Here is a tiny trained network, its code and every weight. The questions are about switching its units off for an input and a class, where a switched-off unit gives its printed mean instead of its output.

import numpy as np


def w(rows, s, z=0):
    codes = np.array(rows[::2]) - 128.0
    scale = np.full(codes.shape[1], s)
    scale[-1] = z or s
    return codes * scale


def norm(h):
    return h / np.sqrt((h * h).mean(-1, keepdims=True) + 1e-5)


def f(y):
    return y / 2 * (1 + np.tanh(0.7978845608 * (y + 0.044715 * y**3)))


def log_softmax(a):
    a = a - a.max(-1, keepdims=True)
    return a - np.log(np.exp(a).sum(-1, keepdims=True))


def net(x, mask):
    res = np.array(x, float).reshape(1, 6) / 4 @ E
    u = 0
    for l in range(3):
        y = f(norm(res) @ A[l][:, :-1].T + A[l][:, -1])
        res = res + np.where(mask[u : u + 8], y, B[l][:, -1]) @ B[l][:, :-1]
        u += 8
    return log_softmax(norm(res)[-1] @ U[:, :-1].T + U[:, -1])


A, B = {}, {}
E = w([
[56,167,121,130],'x0',
[124,164,2,131],'x1',
[173,214,164,134],'x2',
[163,31,113,228],'x3',
[77,96,141,98],'x4',
[216,44,107,63],'x5',
],0.0074)
A[0] = w([
[146,18,112,112,172],'L0N0',
[38,194,254,234,128],'L0N1',
[169,15,237,38,2],'L0N2',
[113,91,37,184,18],'L0N3',
[163,196,103,238,82],'L0N4',
[191,20,35,176,40],'L0N5',
[25,58,81,118,9],'L0N6',
[62,156,40,53,42],'L0N7',
],0.0092,0.0041)
B[0] = w([
[152,76,172,110,213],'L0N0',
[105,185,132,217,254],'L0N1',
[1,79,223,21,209],'L0N2',
[107,61,151,126,145],'L0N3',
[107,170,194,180,165],'L0N4',
[145,115,164,231,206],'L0N5',
[137,118,73,78,148],'L0N6',
[54,110,48,145,177],'L0N7',
],0.0097,0.0056)
A[1] = w([
[110,213,127,78,43],'L1N0',
[142,192,151,74,123],'L1N1',
[174,147,116,195,252],'L1N2',
[227,174,129,159,64],'L1N3',
[65,182,74,98,169],'L1N4',
[160,79,79,119,34],'L1N5',
[160,110,150,8,11],'L1N6',
[191,123,117,154,151],'L1N7',
],0.014,0.0036)
B[1] = w([
[254,61,38,142,192],'L1N0',
[225,80,100,105,180],'L1N1',
[200,105,137,67,245],'L1N2',
[152,220,113,75,165],'L1N3',
[193,108,12,176,255],'L1N4',
[140,163,147,200,139],'L1N5',
[43,143,110,15,209],'L1N6',
[229,156,204,72,153],'L1N7',
],0.006,0.0053)
A[2] = w([
[103,97,64,157,96],'L2N0',
[165,27,103,205,138],'L2N1',
[86,194,113,147,74],'L2N2',
[223,169,188,23,254],'L2N3',
[223,76,144,92,212],'L2N4',
[176,229,139,78,51],'L2N5',
[112,253,72,96,175],'L2N6',
[135,97,121,121,48],'L2N7',
],0.0078,0.0035)
B[2] = w([
[243,76,102,147,152],'L2N0',
[254,77,145,160,208],'L2N1',
[32,38,163,199,141],'L2N2',
[86,225,14,84,253],'L2N3',
[178,179,175,64,228],'L2N4',
[130,83,97,111,138],'L2N5',
[178,6,127,214,218],'L2N6',
[131,134,173,148,107],'L2N7',
],0.0058,0.004)
U = w([
[199,34,186,168,156],'0',
[131,127,18,142,187],'1',
[101,140,136,114,13],'2',
[251,181,147,105,157],'3',
[101,142,134,114,2],'4',
[86,87,175,12,189],'5',
[117,182,143,235,168],'6',
[93,139,172,125,37],'7',
],0.02,0.012)

Each question gives the input, the list of numbers given to net, and the class t.
The units are the neurons (one row each of A and B). Each row of codes is followed by its name. A weight is (code - 128) times the scale printed after its matrix; where a second scale follows, it is the last column's (A, B and U).
mask holds one flag per neuron, layer by layer. A switched-off neuron (its flag False) gives its mean, the last column of its row in B, instead of its output. The means were averaged over made-up inputs and are rounded, as every weight is.
A unit's drop is (log p(t) with every unit on - log p(t) with that unit switched off) / (log p(t) with every unit on - log p(t) with every unit switched off).
The circuit of an input: a set's keep is (log p(t) with only the set's units on - log p(t) with every unit switched off) / (log p(t) with every unit on - log p(t) with every unit switched off). Starting from the 12 units with the biggest drops (on a tie, the unit counted first), units are removed one at a time, each time the one whose removal leaves the highest keep (on an exact tie, the one counted first), for as long as the keep stays at least 0.8.
units of the circuit, in order: the units of the circuit, biggest drop first
top k neurons: the k neurons with the biggest drops, biggest first
top k neurons in layer l: the k neurons of layer l with the biggest drops, biggest first
drop of u: that unit's drop, to one decimal
input [4,-8,0,0,-7,2], class 5: units of the circuit, in order : [L0N2]
input [-6,-5,8,-7,-2,2], class 5: units of the circuit, in order : [L1N6 L0N1]
input [-6,-3,5,6,1,7], class 5: units of the circuit, in order : [L0N2 L0N1]
input [1,5,8,4,3,0], class 3: top 3 neurons : [L0N2 L1N2 L0N1]
input [6,1,6,-5,5,-2], class 1: top 2 neurons in layer 1 : [L1N0 L1N4]
input [-2,0,5,-3,0,4], class 5: units of the circuit, in order : [L1N6 L0N1]
input [-5,4,2,-8,-5,-8], class 1: top 2 neurons in layer 1 : [L1N0 L1N4]
input [2,3,1,5,0,-1], class 0: top 2 neurons in layer 0 : [L0N3 L0N1]
input [-4,-7,7,7,3,-5], class 6: drop of L0N1 : 0.2
input [-4,-4,3,3,-3,8], class 5: drop of L0N2 : 0.5
input [-4,-8,-2,-2,-8,2], class 5: drop of L1N2 : 0.0
input [-8,-6,3,-7,-7,6], class 5: drop of L0N2 : 0.1
